Below is a small trained network, with its code and all its weights. Each question gives an input and a target symbol and asks what happens when units are switched off, that is, made to give their printed mean instead of their output.

import numpy as np


def w(rows, s, z=0):
    codes = np.array(rows[::2]) - 128.0
    scale = np.full(codes.shape[1], s)
    scale[-1] = z or s
    return codes * scale


def f(y):
    return np.maximum(y, 0)


def softmax(a):
    e = np.exp(a - a.max(-1, keepdims=True))
    return e / e.sum(-1, keepdims=True)


def log_softmax(a):
    a = a - a.max(-1, keepdims=True)
    return a - np.log(np.exp(a).sum(-1, keepdims=True))


def net(x, mask):
    ids = ['αεθλμσφω'.index(c) for c in x.split()]
    T = len(ids)
    res = E[ids] + P[:T]
    r = res
    for j in range(3):
        rows = slice(4 * j, 4 * j + 4)
        q, k, v = (r @ M[0][rows].T for M in (Q, K, V))
        z = softmax(np.where(np.tri(T) > 0, q @ k.T / 4**0.5, -1e9)) @ v
        o = O[0][rows]
        res = res + np.where(mask[j], z, o[:, -1]) @ o[:, :-1]
    y = f(res @ A[0][:, :-1].T + A[0][:, -1])
    res = res + np.where(mask[3:7], y, B[0][:, -1]) @ B[0][:, :-1]
    return log_softmax(res[-1] @ U[:, :-1].T + U[:, -1])


Q, K, V, O, A, B = {}, {}, {}, {}, {}, {}
E = w([
[168,124,116],'α',
[192,134,81],'ε',
[87,88,28],'θ',
[112,46,66],'λ',
[166,214,53],'μ',
[158,75,83],'σ',
[149,4,174],'φ',
[255,68,93],'ω',
],0.0082)
P = w([
[87,173,194],'0',
[129,88,93],'1',
[141,87,79],'2',
[145,80,77],'3',
[149,76,66],'4',
[153,62,62],'5',
[155,56,60],'6',
[148,43,55],'7',
[151,33,49],'8',
[157,19,45],'9',
[154,4,40],'10',
[157,2,33],'11',
[159,22,43],'12',
],0.0063)
Q[0] = w([
[98,101,214],'h0',
[180,65,124],'h0',
[187,33,168],'h0',
[71,27,53],'h0',
[58,171,254],'h1',
[152,62,98],'h1',
[107,153,161],'h1',
[134,97,122],'h1',
[103,132,125],'h2',
[168,177,138],'h2',
[129,83,135],'h2',
[192,97,32],'h2',
],0.019)
K[0] = w([
[118,81,244],'h0',
[192,68,111],'h0',
[214,27,167],'h0',
[72,1,27],'h0',
[210,47,8],'h1',
[159,160,190],'h1',
[139,102,86],'h1',
[152,138,149],'h1',
[109,137,107],'h2',
[198,144,92],'h2',
[98,92,183],'h2',
[160,193,228],'h2',
],0.016)
V[0] = w([
[30,161,69],'h0',
[168,127,129],'h0',
[63,114,163],'h0',
[139,104,181],'h0',
[67,91,21],'h1',
[239,72,30],'h1',
[169,8,143],'h1',
[70,91,80],'h1',
[135,148,196],'h2',
[178,96,94],'h2',
[147,135,141],'h2',
[165,167,118],'h2',
],0.015)
O[0] = w([
[110,82,54,32],'h0',
[139,153,145,184],'h0',
[103,78,145,2],'h0',
[122,117,173,95],'h0',
[183,97,48,84],'h1',
[237,58,187,153],'h1',
[110,5,175,139],'h1',
[137,98,70,95],'h1',
[109,180,169,107],'h2',
[160,84,146,194],'h2',
[137,137,146,137],'h2',
[178,137,135,143],'h2',
],0.019,0.0053)
A[0] = w([
[89,174,223,139],'n0',
[126,49,127,115],'n1',
[22,254,95,96],'n2',
[147,230,37,253],'n3',
],0.008,0.0017)
B[0] = w([
[129,149,218,207],'n0',
[95,68,143,196],'n1',
[28,122,50,230],'n2',
[249,124,133,253],'n3',
],0.014,0.012)
U = w([
[3,109,193,82],'α',
[41,199,135,180],'ε',
[116,30,60,129],'θ',
[108,66,108,243],'λ',
[204,77,90,67],'μ',
[158,180,97,3],'σ',
[142,57,216,97],'φ',
[207,166,203,187],'ω',
],0.0038,0.0055)

Each question gives the input, a string of symbols that net reads in full, and the target symbol t.
The units are the heads (4 rows each of Q, K, V and O) and the neurons (one row each of A and B). Each row of codes is followed by its name. A weight is (code - 128) times the scale printed after its matrix; where a second scale follows, it is the last column's (O, A, B and U).
mask holds one flag per unit, heads first, then neurons. A switched-off unit (its flag False) gives its mean, the last column of its rows in O or B, instead of its output. The means were averaged over made-up inputs and are rounded, as every weight is.
A unit's drop is (log p(t) with every unit on - log p(t) with that unit switched off) / (log p(t) with every unit on - log p(t) with every unit switched off).
The circuit of an input: a set's keep is (log p(t) with only the set's units on - log p(t) with every unit switched off) / (log p(t) with every unit on - log p(t) with every unit switched off). Starting from all 7 units, units are removed one at a time, each time the one whose removal leaves the highest keep (on an exact tie, the one counted first), for as long as the keep stays at least 0.8.
circuit, biggest first: the units of the circuit, biggest drop first
top k neurons: the k neurons with the biggest drops, biggest first
heads that matter: for each layer, one digit per head in row order, 1 if its drop is at least 0.15 and else 0, layers parted by /
input ε α σ α ω α ω, target ω: circuit, biggest first : h0, n2
input α ε ω ω λ φ λ, target ε: top neuron : n2
input λ ω φ φ λ α φ λ θ, target θ: circuit, biggest first : h1, h0
input ε ω ω φ ω ω α α ε, target ω: heads that matter : 110
input ω μ α σ λ λ ω ε λ, target φ: heads that matter : 010
input ω ω ε ω ε ω θ μ σ ε μ, target φ: heads that matter : 010
input σ μ λ ω μ, target μ: heads that matter : 110
input μ ω μ ω α α σ, target σ: circuit, biggest first : h1, n2, n3
input θ α ω ε θ α μ φ ω ω θ λ ω, target μ: circuit, biggest first : h1, n3
input α λ α ω μ σ, target ε: circuit, biggest first : h1, n2
input ω α ω θ ε α, target φ: top 3 neurons : n2, n1, n3
input θ ω φ ω σ, target μ: heads that matter : 010
input μ ω α α ε λ, target σ: top 3 neurons : n3, n2, n1
input μ α φ ε, target σ: circuit, biggest first : h1, n3, n2
input ω ω ω ω ω α α ω ε, target φ: top 2 neurons : n3, n1
input α θ μ ε ω φ σ ω μ μ α ω φ, target ε: circuit, biggest first : h1, n3
input λ σ σ, target θ: circuit, biggest first : h1, n0
input ω ω μ ω ε φ σ φ ω, target φ: top neuron : n3
input ω α λ μ θ α θ α θ ε α φ, target φ: heads that matter : 110
input λ α α λ σ ω ω θ μ θ ω μ, target θ: circuit, biggest first : h1, h0
input θ ω φ σ σ σ λ α λ ω ε φ μ, target μ: top 3 neurons : n3, n2, n0
input θ μ α ω ω ε, target μ: top 2 neurons : n0, n3
input φ ω θ, target α: circuit, biggest first : h1, n3
input ω ω θ μ α ω ε λ ε λ φ θ, target φ: circuit, biggest first : h1
input μ ε ε α ε ω λ α, target σ: top 2 neurons : n2, n3
input ω σ ω α ω ε ε α α λ λ φ ε, target φ: top 2 neurons : n2, n1
input ω ε μ φ ω ε α α, target φ: circuit, biggest first : h1, n1
input ω α ω θ ω μ φ ε σ, target φ: top 3 neurons : n2, n1, n3
